Each row was made from one small tree. The marks that hang from a mark follow it in brackets, in the order of their numbers. Every link used is in the known rows. Write each row's tree.
Known rows:
Z380{Z449{Z148 Z919{Z49 Z371{Z182 Z853}}}}: [ -3.8  10.1 -20.4  -3.8   0.4  -3.6 -41.8  31.5  23.4  14.6  14.3  38.9
  26.1  40.0  45.8   0.7 -13.1 -12.1  15.6   5.2 -13.6  32.9   0.0  -2.0
  -8.8  -7.4   1.9 -15.4  21.2  36.2 -21.5 -17.4  -4.6  15.8  10.4   3.4
  13.4  15.4  -2.1  -1.9  -0.7]
Z148{Z380 Z853{Z49{Z919}}}: [-18.0 -36.5 -10.3   8.8   0.4 -23.4 -19.5   1.9  24.3  -1.1   3.9   4.4
  29.2  36.6  21.2   9.6   1.3 -16.8 -12.3  -6.6   5.3   8.5  27.9   0.8
  -9.1  -3.5  29.1 -31.9  -0.7  -5.5   6.1 -10.6  -3.5 -15.9  12.7  -0.9
  13.7  16.4 -26.1   9.9 -20.0]
Z132{Z182{Z49{Z380}} Z853 Z894}: [-24.8  -6.9  10.3 -32.4  57.2  34.5  16.8 -17.1  22.0 -16.6 -23.7  13.3
  -8.3  59.1  62.6  -4.7   2.7 -24.2  36.4 -11.8  34.5 -17.6   9.9 -31.1
 -20.0  -3.3  27.9 -60.2 -11.5  10.3  14.5 -11.0 -42.4   5.3   4.1  20.1
  41.8   4.7  13.2  15.5  54.5]
Z894{Z182 Z853{Z49{Z919{Z380 Z449{Z148}}}}}: [-26.2   2.7  -5.7 -18.6  15.1  19.5 -10.0  14.4  17.8 -21.0  11.9  19.9
  25.1   1.2  16.4 -22.3 -16.8  11.4  15.5 -15.3  16.9   1.4  -7.9  -4.1
  -2.0 -27.1  25.6 -30.6  24.5   1.8   3.0 -31.6 -17.5   2.0  26.9  -6.6
  12.9  26.1  -2.3   2.4  38.9]
Z380{Z449{Z132{Z182} Z148 Z853 Z919{Z371}}}: [  3.1  19.9 -18.7  -1.7  -7.3  -1.3 -40.9  24.3  23.3  13.6   9.0  38.2
  13.8  47.8  45.0   8.5  12.7 -22.9  19.8   7.1  18.1   5.3 -32.8  -8.4
 -18.2   5.3   7.3 -25.2  14.3  56.2 -11.4 -19.2 -19.4   6.6  -5.8 -13.8
  13.3   7.8   3.2   9.1  -2.0]
Z853{Z49{Z148 Z919{Z371}}}: [-23.9 -12.1  -5.1   2.4   8.5 -16.0 -26.0  10.1  10.2 -17.9   6.4  32.6
  19.9 -21.6  19.5  -3.2 -15.6 -32.1 -19.6   0.3   2.4  23.0   0.3  -0.5
  13.7  -7.4  18.9 -16.3  12.3 -21.2 -36.3 -32.3 -15.3  16.1  17.0  -9.6
  10.7   6.9  -9.6  17.5  -1.0]
Z853{Z49{Z380{Z148} Z919}}: [-23.2 -18.1   0.7   7.0  15.8  -7.3 -16.6 -13.4   7.3 -27.2   1.5  14.9
  21.0 -16.5   5.7  -9.8  -3.1 -25.8 -32.1  -7.0  10.8  28.6  19.4  -2.2
   0.4 -11.3  18.9 -15.7  12.4 -21.9 -21.7 -10.9 -26.9   7.3   8.8 -11.0
  -0.6  11.2 -11.0  25.1   5.5]
Z449{Z380{Z148{Z853}}}: [ -1.2   2.4   0.1   8.6  -8.7 -18.5 -25.8  -5.7  22.8 -10.5 -11.6  18.9
  14.9  11.1   8.1  22.0   3.0   1.2 -20.0   4.6 -26.1   4.2  -1.8   2.2
  -6.6   1.0   2.5 -24.4   5.7  -0.6  -9.4 -12.9 -30.8  12.1  -2.7  -2.1
  11.3  18.3 -25.0  20.9  12.0]
Z182{Z919{Z132{Z853{Z49{Z380}}} Z371}}: [ -4.9  -0.2   5.6   0.7  18.4  -9.9  -2.3  25.7   2.3   0.7   6.2  50.2
   5.6  17.2  17.2 -19.6  35.2 -41.2  -1.3   8.5  45.6  -2.6   1.5  -8.0
   2.3   6.3  21.6 -23.0  17.1  -7.1  -5.2 -30.8 -12.7   1.3  18.6  11.2
   1.4  -0.1 -29.7  15.0  11.2]
Z182{Z49{Z148{Z380{Z449}}}}: [-21.7 -17.7 -15.2   6.1 -14.9   1.5  -2.8   0.5  26.2 -17.2  -7.3  29.1
   6.6  23.6  24.5  19.6 -13.3  -9.0  -9.5  -2.4 -33.9   2.1  20.9   5.0
   6.5  -5.4   7.3 -15.4  -3.8  12.4 -21.8  -8.5 -13.9   5.2   7.1  -5.7
  32.3  22.6  10.2  19.2 -27.1]
Z49{Z182 Z380{Z148} Z919{Z449}}: [-32.1   3.4  36.8   1.4  28.2  19.6 -20.7   4.9   1.2 -17.9 -31.9  46.5
  17.4 -21.7  14.7 -33.1  38.7  -5.6 -67.8  11.1  -3.2   9.6  36.3  15.1
   6.6  -4.2  32.1 -26.9   8.1 -18.3  -5.7 -35.6 -68.6  15.2  12.4   4.0
   5.5  21.6  -9.9  34.1  15.4]
Z853{Z49{Z182{Z919} Z380{Z148}}}: [-16.4 -31.6   1.5   4.8  22.6   7.6  -4.5  -3.4 -11.8 -33.9 -10.5  31.4
  17.5 -15.9  13.2 -13.3 -10.6   0.0 -37.6  -6.9  10.5  28.9  27.9   8.2
   1.4 -16.2  26.5 -23.3  10.3 -17.0 -15.5 -23.3 -35.5   8.6   8.8   1.0
  13.8  14.5   3.4  20.5   1.9]
Z182{Z49{Z380} Z919{Z132 Z148 Z371 Z449}}: [ -2.8  -7.4  16.5  -3.5  26.3 -21.2   8.2  52.6  -1.5 -28.3  -2.8  71.8
  -3.7   5.9   2.7 -30.8  49.0 -15.4  -1.0  27.8  22.9   7.4  20.1   2.7
  13.1  13.9  21.2  -3.4  32.5   1.3   0.3 -36.3 -30.2   0.8  30.9   8.9
  -1.8 -13.7 -14.8  23.3 -13.9]
Z182{Z49 Z919{Z132{Z894}}}: [-11.2 -13.7  16.5  -2.6  32.2   0.4  23.4  29.7  24.7 -14.3   2.9  38.1
   0.6  29.1  32.4  -8.6  43.8 -37.5  11.4   6.2  24.2  -7.8  20.6  -8.7
  25.3  12.3  16.3   8.3  10.9   7.8  12.8  -7.5 -30.3 -18.5  16.1   7.8
  20.5   9.5   0.2  -1.2 -22.9]
Z49{Z182{Z919{Z449}}}: [-13.1  -0.4  13.9   0.0  25.0  12.7   9.2  24.0   8.8  -5.8 -23.2  42.4
   7.9  -0.8  22.8 -14.2  22.9   3.2 -19.8   0.7   1.9  -3.7  12.1   6.8
   9.7  -2.7  25.4  -4.4   7.4   3.6  11.0 -32.4 -37.0  -0.5  11.1  15.6
  25.5  27.6   2.5   3.2  -2.2]
Z132{Z182 Z380 Z894{Z853}}: [-35.4  15.6   3.3 -21.3  50.7  16.2  20.8  -6.6  37.2 -20.9 -17.6 -22.9
 -18.7  44.3  36.4  -0.2  -0.5   3.4  24.3 -12.8  31.9  -7.7   3.8 -22.9
  -2.6 -14.0  31.7 -36.2  -2.5  20.9  -4.8 -20.3 -37.7  11.0   9.8   5.7
  35.9   0.2  16.4  -1.0  43.0]
Z49{Z182{Z919{Z132{Z853}}}}: [-12.4  -4.3  22.8  -6.8  22.0  17.3   7.0  22.5   2.5  -0.8 -13.1  45.4
   8.9   9.3  32.8 -16.3  29.1 -11.2 -21.4  -6.1  20.1 -15.9  10.5   3.2
   8.7   0.5  23.1 -16.3  -0.2   3.6   3.4 -31.3 -35.3   1.4   4.7  16.8
  30.1  16.9  -2.6   2.2   8.8]
Z380{Z148{Z853{Z49{Z182}}}}: [ -5.9 -26.3  12.1  11.2  -8.1   3.7 -34.5  12.7  13.5 -12.8   0.3  31.7
  26.9  14.0  16.4  22.5  -8.0  -9.6 -35.4  -6.5 -32.5  15.8   8.4   5.4
   7.5 -12.3  17.4 -22.7  -1.2  -5.8 -19.7 -21.8 -24.5  17.3  10.2   0.1
  26.1   7.7  -8.9   7.0 -13.9]
Z132{Z380{Z148 Z449} Z894{Z182}}: [-42.6   9.0   5.0  -6.5  16.7  13.7  -4.8   4.1  37.7   3.1 -14.1 -16.6
  -9.0  44.7  33.9  13.0 -23.2  19.4  -8.3  10.4 -10.6  27.2  39.3 -23.2
  12.5 -14.6  12.4 -20.4  14.0  29.1 -20.8 -23.2 -45.2   4.0   3.4  -7.2
  33.8  26.0   0.5  -7.5   4.6]
Z49{Z148 Z380{Z449{Z132 Z853}} Z919{Z182}}: [-47.6  14.0  21.5  -0.5  -4.1  13.7 -35.8   2.9  25.5  -0.8 -12.1  56.5
  18.4 -21.3  22.1 -19.3  31.1 -17.3 -49.0   9.3  -3.9   2.9  10.4  12.5
 -16.6   1.2  16.7 -38.7   1.5  14.7 -32.8 -27.8 -58.5   8.6  -8.8 -15.7
   5.6  24.7  -1.0  37.7  19.6]
Z148{Z380 Z853{Z49{Z919{Z132 Z182}}}}: [-18.3 -40.5  -1.5   7.0   7.2 -22.0 -12.2  12.9  17.6  -5.3   6.7  14.6
  27.0  30.4  23.4   4.0   7.7 -11.1  -8.3  -7.6  15.8   3.9  25.7   1.8
  -8.8  -5.7  26.9 -34.8  -2.1  -4.7   2.7 -12.6  -6.3 -12.4  14.3   2.7
  17.1   6.7 -21.8   3.7 -18.7]
Z449{Z919{Z182 Z371}}: [ -2.7  20.6 -14.5  -2.0  29.0 -14.0  -8.0  35.3   7.1  -7.8 -12.2  47.8
  17.9  13.6  26.6 -12.2  23.4 -25.4  26.4  15.1  28.8  10.1 -19.6 -18.0
   3.0   9.7  23.4 -25.8  22.3   0.3  18.2 -35.9 -33.0   4.5  15.1   4.4
   1.5   2.6 -22.2   8.3  10.3]
Z148{Z380{Z449{Z132{Z182} Z919}} Z853}: [ -9.5 -22.4 -17.2   8.6 -14.3 -16.9 -26.9  15.5  35.8  17.8  -8.9   8.2
   8.4  69.7  38.5  10.6  16.3  -3.9  -3.5   1.2   9.1   2.8  23.2  -2.6
 -15.5   3.4  16.4 -35.3  -1.8  37.8   3.5 -11.0 -17.3 -28.4  -7.1  -5.3
  16.4  26.0 -15.8   0.1 -25.6]
Z182{Z49{Z919{Z148}}}: [-14.9   0.3   6.0 -11.0  14.6  -9.4   1.7  16.6  28.1 -19.8  -3.9  33.2
  15.5  10.3  21.6  -3.4  18.2 -27.7  -1.2  -0.1  -8.0   1.7   9.8  -7.4
  11.9  11.0  13.6   6.2  13.9   1.4   5.6 -16.4 -26.0  -6.2   8.5  -6.1
  17.8   9.9  -2.5  12.2  -5.9]
Z371{Z182{Z919{Z132{Z853} Z380{Z449}}}}: [-18.8  -3.4   2.5 -11.1  26.8  15.3  10.6  32.2  20.0   4.5  -3.0  38.7
  12.6  10.4  49.6 -16.6  13.2   5.3  -6.4  -3.2  17.6  -0.1  -0.3   0.5
   4.5 -12.3  12.9 -17.9   8.3  15.2   0.9 -21.1 -17.7   0.3  11.3   7.6
  24.7  21.1  11.7  -2.2  11.4]
Z371{Z853{Z49{Z380}}}: [-28.0  -5.6  -1.8  -2.5  -5.7   4.5 -18.3  -8.6  15.2  -2.1  13.7  10.9
  30.2   6.9   5.5  11.3 -25.1  -3.3  -8.7 -25.4  -3.7  -5.1  -3.9  -6.1
 -23.9 -10.9   8.9 -31.0  -6.8  -9.2 -28.5   3.6  12.6  20.7  14.1   9.7
  23.6   0.4 -26.2  26.8  48.8]
Z148{Z380{Z449{Z919{Z182 Z371}}} Z853}: [ -7.9 -18.8 -22.4  14.0 -10.6 -19.0 -23.7  20.4  31.7  18.3  -6.1  23.1
  17.6  64.1  30.0   8.7  10.2  -4.3   9.6  13.1  -2.1  10.4  28.5  -1.1
 -17.4  -2.1  21.6 -40.3   8.0  24.4   7.0 -21.6 -12.4 -15.7  13.9  -1.2
  14.5  25.1 -26.8   1.4 -33.9]
Z371{Z182{Z49{Z919{Z148 Z380}}} Z853}: [-34.6   3.7  14.3 -31.0  19.2  22.1  -7.1  39.4  25.4  -1.2   3.7  45.9
  45.5  10.3  56.9  -5.0 -10.9  12.0  -9.7 -15.1 -17.0 -10.0 -10.0  -0.3
  -1.3  -1.5  16.3 -27.2   2.4  -5.4  -1.1 -15.8  -6.8  16.7  19.9  11.8
  41.9   0.4   0.9  12.7  55.4]
Z371{Z182{Z49 Z919{Z132{Z894{Z853}} Z148}}}: [-19.8  -7.8  15.8 -20.5  32.7  11.6  18.3  54.8  18.5 -18.6  -2.7  44.4
  11.2   6.4  51.5 -11.7  15.8   5.4  10.8   0.3  10.1   2.7   2.0  -1.2
  21.1   1.4  20.5  -1.0  10.4  12.0   2.8 -30.9 -34.4   6.1  19.8  11.7
  37.2   1.7  22.1 -12.3   4.0]
Z132{Z853{Z49{Z919{Z148}}}}: [-21.5  -5.4  13.4 -10.9  14.7   1.6 -14.2  -1.7  19.1   3.1  12.8  21.7
  27.3  21.6  23.0  -1.5  -3.0 -44.9   3.5 -18.2  11.8  -4.9  -5.0 -22.1
 -16.1   1.6  17.0 -28.4   8.4 -11.3   1.7 -11.3 -13.7   9.3   0.6   1.5
  18.8   5.6 -16.4  13.9  37.1]
Z132{Z182{Z49} Z380{Z449{Z148}} Z853}: [ -8.4   0.4   0.8 -34.1  13.6  27.8  14.4  -7.8  31.3 -13.4  -3.1  17.4
   0.6  83.3  48.7  -1.6  -6.2  -5.7  12.4 -24.2   9.7 -13.6   4.4 -15.7
 -30.4  -6.6  21.0 -43.2  13.2  33.9  -9.8  -7.1 -19.7   8.5 -24.7  -3.4
  45.0   4.1  28.1  12.6  41.9]
Z49{Z182 Z380{Z148 Z449} Z919}: [-30.3  -0.6  21.6   2.9  11.4  23.1 -25.7  -3.7  10.8  -5.8 -28.9  43.5
  12.9  -6.2  28.2 -30.9  24.5  -5.2 -66.3  12.2  -6.6  21.8  51.6  16.2
   1.2  -9.8  22.9 -26.7  10.5  -0.6 -23.1 -36.2 -67.0   6.0   4.0  -8.9
  10.6  36.9  -4.2  23.9  -0.5]
Z371{Z853{Z49{Z148 Z380{Z449}}}}: [-35.2  -9.6   2.3   0.9 -20.9   9.7 -30.8  -5.2  20.4   1.8  16.1  21.8
  28.6   4.7  10.2  12.9 -32.5  -1.8 -20.8 -20.7 -23.0  -0.3   2.2   1.4
 -20.8 -14.9   6.0 -33.9  -6.3  -3.2 -47.8  -0.4   5.0  26.2  11.2   3.0
  28.1   6.7 -18.2  27.4  38.0]
Z182{Z49{Z148{Z853} Z380{Z449{Z132{Z894}}}}}: [-24.1 -20.2  -4.0  -4.5  -7.5   3.6 -22.5  -4.0  30.0 -15.7 -13.2  22.6
   0.6  20.1  20.0  11.0   4.8  -2.1 -17.0   5.3 -18.3   5.0  35.9   7.6
  -8.6   2.4   6.9 -30.0 -10.3  28.9 -35.4 -14.2 -28.6  -2.1  -0.4  -5.1
  26.4  19.8   2.2  31.7 -10.5]
Z853{Z49{Z182 Z380{Z449}}}: [-14.7 -31.6 -18.9   4.5  15.8   2.9  -1.1 -17.8  -4.1 -24.9 -10.9   5.6
   3.2 -12.4   9.6 -10.2 -30.0  19.6 -14.3 -11.2  13.8  28.0  35.1   6.4
 -16.8 -26.1  10.8 -23.5   4.2   6.2 -39.5 -19.6 -17.0  10.0   8.9  -3.7
  21.8  20.9   7.9  15.7  -3.5]
Z449{Z853 Z919{Z49 Z182 Z371 Z380}}: [  4.1  15.0 -12.3   5.1  71.1   0.1 -26.5  29.4  -6.6  -3.7  12.0  61.4
  52.8  27.0  37.0 -28.4  21.6 -42.6  28.4  12.1  30.0  14.4 -30.5 -12.1
 -12.4  -7.9  30.2 -60.3  32.0  -6.6  42.0 -24.1 -25.5  15.3  38.1   3.9
 -19.1 -10.4 -17.7  25.2  26.4]
Z371{Z182{Z49{Z380{Z148} Z919}} Z853}: [-33.0   3.3  17.6 -24.1   8.9  32.8 -11.2  27.7  21.2  -4.8  -3.1  44.3
  44.1  10.8  52.4  -3.6  -4.5   8.5 -24.5 -15.8 -18.2  -7.3  -1.1   4.1
  -4.4  -1.1  19.3 -32.3  -2.2 -11.9 -15.2 -13.9 -17.0  23.8  14.6  13.3
  40.7   3.0  -2.3  20.0  57.8]

Write each row's tree:
[ -9.9  -4.9  -5.4 -15.9  24.9  14.7  23.5  35.8  20.7 -16.9 -15.3  40.5
  17.0   7.7  50.3  -6.8   8.8   6.8   1.4  -4.6   1.5   6.5   0.0   2.1
  13.7   0.4  21.3   1.1  11.0   6.3   8.4 -24.4 -24.4  -3.0   8.0   9.6
  34.1  21.5  21.7  -3.4   2.7] => Z371{Z182{Z49 Z919}}
[-10.9   1.1   5.6 -23.3  15.6   1.7  -8.9  34.4   7.7 -11.8 -11.8  40.7
  15.7  10.4  25.4 -26.1   3.7  17.6 -11.4  -0.7   5.3  22.0  11.9  -4.4
   6.8  -5.7  25.4 -12.5  27.6  11.0  13.1 -41.7 -37.1 -18.9   1.6  12.7
   6.1  26.3 -11.2  -4.3  26.0] => Z894{Z182{Z919{Z49{Z380} Z148{Z853}}}}
[-15.6 -10.8   7.5 -12.2  38.9 -12.1 -24.0  14.3 -17.2 -27.5 -14.5  33.9
  13.1 -17.9  14.3 -20.2 -16.8  17.0 -29.7  -7.9 -13.5  40.9  28.3   7.5
  -5.8 -14.2  10.2 -19.6   5.2   7.4 -17.0 -33.8 -29.4  20.4   8.3  23.1
   5.9  -4.3   4.9  13.4  25.9] => Z919{Z49{Z182 Z380} Z148}
[-24.9 -13.1  12.7   6.0  34.6   1.8   3.4  20.3  -1.4 -24.8   4.2  54.3
   9.9 -15.3  15.1  -3.9  11.1   7.3 -17.4  -2.5  10.6  -3.9  -5.7   0.7
   5.9 -28.6  -0.7 -38.8  -4.9   3.0  -2.1 -10.7 -15.9  16.9  24.8   4.4
  11.7  -8.7   2.5  13.5   4.1] => Z919{Z132 Z182 Z380{Z148}}
[-35.6  12.1  17.5 -33.8  56.5  24.4  18.1 -14.8  31.6  -3.5 -18.5 -14.4
 -10.2  69.5  54.5   1.0   0.3 -17.1  20.8 -16.5  37.9 -18.0   3.7 -38.4
 -17.0  -1.8  32.6 -56.3  -5.5  14.4   9.2 -13.5 -39.1  10.1  -9.8  14.9
  42.7  -3.0   7.5   8.5  68.5] => Z132{Z182 Z380 Z853 Z894}
[-10.7  21.4   0.5  -8.6  14.3   5.6  -6.0   1.2  17.2  -3.7  -5.5   0.7
   6.2  30.2  26.1  13.7  17.4  -6.0  -9.2 -22.3  35.9 -26.3 -43.5 -13.2
 -20.5   6.3  15.9 -32.7  -8.8  33.3  -9.2 -11.2 -17.2   7.8 -19.6  -6.8
  23.8 -11.8   6.6  21.6  44.7] => Z449{Z132{Z182 Z380} Z853}
[-19.0  -1.1  -9.4  -6.5  38.9  -7.1  -6.1  33.1  -4.2 -10.5  -0.4  16.4
 -11.1  -5.6  34.6  -6.3  -4.4   5.1  28.2  11.9  52.0   7.2   1.1  -7.3
   7.8 -15.5  10.4 -40.4  -6.9   7.2 -48.4 -48.7  -4.0  38.1  50.3  18.2
  26.3 -22.1 -12.7   1.6  17.0] => Z919{Z132{Z894{Z853{Z49{Z380}}}} Z371{Z182}}
[-17.8   9.0 -15.2  -3.8 -28.4  -2.3 -33.2  -0.6  36.7  21.6   7.2  14.9
   2.4  36.1  26.4  29.0  -8.5  -8.7   2.5 -10.2  -8.0   0.7  -4.8  -7.7
 -27.2   0.8 -14.9 -13.2  -9.1  60.0 -27.8  -2.6   5.1   1.5 -20.1  -3.5
  27.5  25.6   1.8   7.9   5.1] => Z380{Z449{Z132{Z853} Z148}}
[-16.3  -7.2  15.3  -6.4  15.3  -0.7   2.4  15.2  23.7 -12.4   7.6  33.6
  16.9  30.1  26.1  -3.4  31.5 -36.2   2.4  -4.3   5.7 -16.9  11.3  -4.9
   5.0   8.8  13.2  -8.9   5.7   2.9   5.8  -1.7 -15.0   1.3  12.0   3.2
  20.6   3.7  -4.5  16.8  -4.4] => Z182{Z49{Z919{Z132{Z853} Z449{Z148{Z380}}}}}
[-12.1   8.7   3.5 -15.4  10.5  31.8  15.6  36.0  27.6 -16.4  -2.9  40.7
  13.0  27.6  19.9 -25.1  16.1   7.4  25.0  -6.4   8.3 -14.6  -0.3  -4.0
   8.0  -9.9  29.7 -14.1  31.3   7.5  20.6 -34.9 -33.4 -12.7  25.0   2.3
  20.7  34.6   1.2  -6.7  23.8] => Z894{Z182{Z49 Z919{Z449}} Z853}
[-31.9  -2.0   0.5   4.1   0.1   8.4 -22.2  -8.9  23.6 -20.0  10.8  16.9
  20.0 -11.3  -1.1  -8.7   0.2 -25.9 -10.4 -14.7   3.1   0.1   2.5   5.4
  -7.6 -15.8  22.7 -29.7   3.5 -10.1 -28.4 -19.6 -21.3  18.6  21.1  -9.9
   8.0  14.9  -7.5  23.9  23.2] => Z894{Z853{Z49{Z148 Z380 Z919}}}
[-15.7  -3.3   0.4   8.5 -12.5  -0.2 -29.4 -16.6  14.7 -15.2 -14.8  18.5
  11.6   5.2  -6.7  11.7  11.9  -4.0 -39.9   0.3 -16.8   9.9  17.2   5.9
 -13.0  -7.3  15.9 -32.2  -8.2   4.1 -20.6 -14.5 -26.5  13.4   4.2   2.2
   5.5  13.7 -23.8  37.3   7.6] => Z49{Z380{Z148{Z853}}}
[-34.6   2.1  31.8  -6.4  29.1  -4.8  -8.3  34.5   9.3  -5.8 -21.5  44.5
  17.0  -9.7  28.0 -24.2  24.1  -1.1 -34.0   9.1  -5.2   3.5  22.2   4.2
  14.5   3.6  29.8  -7.5  12.9  -6.5  15.6 -40.8 -51.1   4.5  15.9   6.9
  19.0  14.8  -4.7   6.5  -0.1] => Z49{Z182 Z919{Z148{Z380} Z449}}
[-26.7 -12.0  26.4 -15.6  31.4  -9.7   0.0  27.2   4.9 -30.4   6.4  17.1
 -19.6  -1.6  21.8  -8.4   3.6   3.0  18.4  -6.0  33.3  -0.8  -2.9 -14.2
   8.1 -14.2  11.6 -19.0  -4.1  20.4 -29.4 -26.8 -35.3  24.4  22.2   8.7
  27.3 -29.8   9.0  -7.1  15.3] => Z919{Z132{Z182 Z894{Z853{Z49{Z380}}}} Z148}
[-15.4  19.4  15.6   2.5   8.3  -3.9  -8.5  27.2  27.8   3.9   7.3  37.5
  20.6  20.6   9.0   4.6  44.1 -26.0 -11.8   1.3   6.6 -10.8 -21.7  -2.5
  -2.6  15.9  22.3   2.5  14.5  22.3  23.6  -7.0 -20.3  -4.5  -2.4   5.1
   5.7  11.6  -6.9  18.3   7.0] => Z182{Z919{Z449{Z132{Z380} Z148 Z853}}}
[-14.3  21.6 -18.2 -17.0 -13.2 -35.8 -34.9  -7.3  14.6 -13.8  -6.7  11.0
   7.7  -4.7  16.1  35.2  -0.6  11.6 -11.4  -5.4   8.0  -3.2 -30.3   0.6
 -22.0  21.7 -14.4 -17.3 -13.9  43.2  -7.8  -2.7  -6.6   2.4 -35.0   3.6
  11.5   9.6 -10.6  34.0  41.8] => Z449{Z132 Z148 Z380}
[-12.7   1.3  -2.9   4.5  13.2  23.4 -13.7 -11.5   2.2  -3.4 -22.8  25.0
  11.5  11.5  18.8 -22.7  15.5   8.4 -20.9   5.6  11.8   5.9  28.5   9.7
 -22.5 -11.1  23.0 -39.1   6.2  22.2 -14.5 -26.0 -50.3  10.6   5.6  -3.8
  15.0  28.2  -3.1  29.1   3.6] => Z49{Z182 Z380{Z449{Z853 Z919}}}
[-14.7  -2.6   8.8   3.6  29.7   6.9  -2.7   8.4  28.2 -16.6   1.6  38.6
  27.0  17.9  20.0  -7.1  26.4 -34.0  -7.9   3.8 -11.5  -5.5   6.6  -2.2
   8.3  -1.8  17.1 -13.3  16.7  -7.3  18.2  -4.2 -24.2  -0.2  25.0  -9.8
   8.4  13.7  -2.3  27.2  -7.6] => Z182{Z49{Z919{Z380{Z148} Z449{Z853}}}}
[-15.7  11.9 -10.1  -3.7  26.8 -26.9  -9.6  35.0  12.2  -5.8  -4.9  62.6
  12.1   2.5  13.7 -15.7  19.1 -19.9  -7.5  25.5  10.1  18.1  -2.9  -5.2
  11.2   3.3  23.9 -15.1  29.2   0.5  30.0 -40.5 -15.7 -11.0  27.9   2.4
 -10.5  11.4 -24.1  21.7   0.2] => Z182{Z919{Z148 Z371 Z380}}
[-15.9   2.0  16.9   7.8  -3.1 -10.7  -2.1   9.8  13.4 -11.0   8.7   3.0
  -5.1  11.8  -0.3  12.4  17.6  -9.1 -28.6 -10.5   9.0  -8.8   2.5  -5.0
  14.4  -6.4   1.1  -5.4  -4.9  11.5 -40.8  -7.8 -11.6  22.4   1.9  -0.8
  20.5 -13.8 -11.7   8.6  -2.2] => Z919{Z132{Z380{Z148}}}
[-12.9 -16.5  -7.1  -3.7  34.4  -8.1  -7.7  11.7  -3.7 -18.8  -6.3  27.2
  18.5 -16.3  28.4 -17.5 -12.3 -14.1 -10.8  -2.5  26.5  22.3  13.3  -0.9
   7.8 -10.0  23.5 -17.8  14.6 -19.9 -19.1 -40.1 -18.0   8.6  21.5  -1.1
  17.6   9.0  -6.5   7.0   3.7] => Z853{Z49{Z182 Z919{Z371}}}
[-18.2  -3.2   2.1  -5.1  33.4  12.3   7.0  11.3   6.1  -8.9 -22.5  42.9
  13.3  -1.1  29.1 -17.6  16.2   2.0 -26.8   1.1   9.3  -0.6  15.6   7.9
   8.4  -7.8  26.3 -19.6   5.0   2.7  21.3 -30.5 -32.3  -9.6  11.8   9.9
  18.6  31.6   0.9  13.8   3.6] => Z49{Z182{Z919{Z380}}}
[  9.4   5.2  -4.6 -10.6  25.0 -44.2 -35.1  35.8  -1.9 -16.3 -10.4  42.1
  23.6  12.5  23.2 -18.3  15.6  -7.6  10.0  29.3  21.2  22.0  -4.6  -7.6
  -1.1  22.3  23.2 -35.4  39.6  -4.9  13.9 -46.2 -53.2   3.4   6.3  -5.4
  -7.0  -3.8 -38.4  20.8  18.6] => Z449{Z380 Z919{Z148{Z853{Z49{Z182}}} Z371}}
